Here is a tiny trained network, its code and every weight. The questions are about switching its units off for an input and a target symbol, where a switched-off unit gives its printed mean instead of its output.

import numpy as np


def w(rows, s, z=0):
    codes = np.array(rows[::2]) - 128.0
    scale = np.full(codes.shape[1], s)
    scale[-1] = z or s
    return codes * scale


def f(y):
    return np.maximum(y, 0)


def softmax(a):
    e = np.exp(a - a.max(-1, keepdims=True))
    return e / e.sum(-1, keepdims=True)


def log_softmax(a):
    a = a - a.max(-1, keepdims=True)
    return a - np.log(np.exp(a).sum(-1, keepdims=True))


def net(x, mask):
    ids = ['ΘΨδλστω'.index(c) for c in x.split()]
    T = len(ids)
    res = E[ids] + P[:T]
    u = 0
    for l in range(2):
        q, k, v = (res @ M[l].T for M in (Q, K, V))
        z = softmax(np.where(np.tri(T) > 0, q @ k.T / 3**0.5, -1e9)) @ v
        res = res + np.where(mask[u], z, O[l][:, -1]) @ O[l][:, :-1]
        u += 1
        y = f(res @ A[l][:, :-1].T + A[l][:, -1])
        res = res + np.where(mask[u : u + 4], y, B[l][:, -1]) @ B[l][:, :-1]
        u += 4
    return log_softmax(res[-1] @ U[:, :-1].T + U[:, -1])


Q, K, V, O, A, B = {}, {}, {}, {}, {}, {}
E = w([
[120,120,176],'Θ',
[107,130,255],'Ψ',
[166,164,189],'δ',
[139,115,69],'λ',
[60,142,65],'σ',
[102,109,150],'τ',
[62,71,100],'ω',
],0.024)
P = w([
[150,105,220],'0',
[142,132,146],'1',
[150,168,81],'2',
[106,51,172],'3',
[152,129,162],'4',
[148,166,81],'5',
[64,222,114],'6',
[150,124,150],'7',
[147,168,80],'8',
[55,226,121],'9',
[152,124,146],'10',
[144,168,81],'11',
[71,8,148],'12',
[157,128,156],'13',
],0.017)
Q[0] = w([
[255,60,148],'L0H0',
[63,231,188],'L0H0',
[132,181,224],'L0H0',
],0.01)
K[0] = w([
[16,254,148],'L0H0',
[180,105,26],'L0H0',
[113,121,204],'L0H0',
],0.009)
V[0] = w([
[172,221,137],'L0H0',
[3,209,166],'L0H0',
[128,54,113],'L0H0',
],0.0049)
O[0] = w([
[191,150,159,196],'L0H0',
[121,132,206,254],'L0H0',
[254,156,183,57],'L0H0',
],0.0081,0.00061)
A[0] = w([
[223,248,138,133],'L0N0',
[119,116,204,2],'L0N1',
[156,221,99,140],'L0N2',
[95,104,118,164],'L0N3',
],0.011,0.0071)
B[0] = w([
[66,68,195,255],'L0N0',
[95,82,10,183],'L0N1',
[87,142,1,239],'L0N2',
[173,152,172,195],'L0N3',
],0.013,0.0057)
Q[1] = w([
[137,55,46],'L1H0',
[186,52,34],'L1H0',
[196,255,143],'L1H0',
],0.0055)
K[1] = w([
[209,86,78],'L1H0',
[250,127,81],'L1H0',
[50,84,199],'L1H0',
],0.011)
V[1] = w([
[43,207,135],'L1H0',
[47,216,216],'L1H0',
[215,2,93],'L1H0',
],0.0048)
O[1] = w([
[104,179,168,201],'L1H0',
[118,253,224,1],'L1H0',
[72,208,226,132],'L1H0',
],0.0073,0.0026)
A[1] = w([
[246,50,225,81],'L1N0',
[160,253,74,2],'L1N1',
[195,181,27,90],'L1N2',
[61,133,100,87],'L1N3',
],0.012,0.011)
B[1] = w([
[188,237,43,177],'L1N0',
[9,196,153,166],'L1N1',
[241,106,208,255],'L1N2',
[88,146,101,235],'L1N3',
],0.014,0.0074)
U = w([
[157,178,152,3],'Θ',
[85,110,122,97],'Ψ',
[134,142,127,171],'δ',
[130,121,196,218],'λ',
[164,109,156,240],'σ',
[106,149,3,47],'τ',
[118,117,142,173],'ω',
],0.023,0.0041)

Each question gives the input, a string of symbols that net reads in full, and the target symbol t.
The units are the heads (3 rows each of Q, K, V and O) and the neurons (one row each of A and B). Each row of codes is followed by its name. A weight is (code - 128) times the scale printed after its matrix; where a second scale follows, it is the last column's (O, A, B and U).
mask holds one flag per unit, layer by layer, with each layer's heads first. A switched-off unit (its flag False) gives its mean, the last column of its rows in O or B, instead of its output. The means were averaged over made-up inputs and are rounded, as every weight is.
A unit's drop is (log p(t) with every unit on - log p(t) with that unit switched off) / (log p(t) with every unit on - log p(t) with every unit switched off).
The circuit of an input: a set's keep is (log p(t) with only the set's units on - log p(t) with every unit switched off) / (log p(t) with every unit on - log p(t) with every unit switched off). Starting from all 10 units, units are removed one at a time, each time the one whose removal leaves the highest keep (on an exact tie, the one counted first), for as long as the keep stays at least 0.8.
units of the circuit, in order: the units of the circuit, biggest drop first
unit that matters most: the unit with the biggest drop
k most important neurons: the k neurons with the biggest drops, biggest first
top k neurons in layer l: the k neurons of layer l with the biggest drops, biggest first
drop when u is switched off: that unit's drop, to one decimal
input Θ λ δ λ δ δ λ τ τ λ Θ, target Θ: units of the circuit, in order -> (L0N2, L1N0)
input δ λ Ψ λ λ δ λ δ δ Ψ, target Ψ: top 2 neurons in layer 1 -> (L1N2, L1N0)
input δ Θ δ δ, target Θ: 2 most important neurons -> (L0N2, L1N0)
input δ λ δ δ ω λ σ Ψ λ λ Ψ σ λ σ, target σ: units of the circuit, in order -> (L0N0, L1N2, L0H0)
input δ λ λ σ δ λ σ λ λ λ ω τ, target σ: unit that matters most -> L0N0
input λ δ δ Ψ λ τ τ λ δ δ σ σ δ, target τ: units of the circuit, in order -> (L1N2, L1N0)
input δ Θ ω Ψ δ δ, target Ψ: top 2 neurons in layer 0 -> (L0N0, L0N2)
input δ Θ δ λ λ Ψ δ δ λ Θ ω λ ω, target τ: top 2 neurons in layer 0 -> (L0N3, L0N2)
input Θ λ δ τ, target τ: units of the circuit, in order -> (L1N2, L1N0, L0N2)
input λ δ λ λ Θ δ δ λ Θ σ τ, target Θ: units of the circuit, in order -> (L0N2, L0N1, L1N0)
input ω ω σ λ σ λ Θ, target τ: 2 most important neurons -> (L1N2, L0N2)
input λ δ δ δ λ σ τ λ λ ω λ σ, target Θ: 3 most important neurons -> (L1N2, L0N0, L1N1)
input λ δ σ Θ ω λ σ σ δ τ τ, target Θ: 3 most important neurons -> (L0N2, L1N0, L0N1)
input ω Θ ω Ψ δ τ σ δ λ λ ω λ Θ, target τ: 2 most important neurons -> (L1N2, L1N0)
input σ δ λ λ Ψ λ σ λ δ Θ λ τ τ, target τ: top 2 neurons in layer 0 -> (L0N3, L0N2)
input δ λ δ λ δ τ λ δ δ λ λ Θ δ, target τ: top neuron in layer 0 -> (L0N2)
input δ σ λ Θ Θ δ, target Ψ: drop when L1N2 is switched off -> 0.2
input λ λ λ λ δ λ Θ δ σ σ λ σ Θ Ψ, target Ψ: drop when L0N3 is switched off -> 0.1
input λ λ δ ω τ λ ω λ λ λ λ σ ω, target τ: drop when L1N0 is switched off -> 1.1
input Θ τ σ, target Θ: drop when L0N0 is switched off -> 0.4
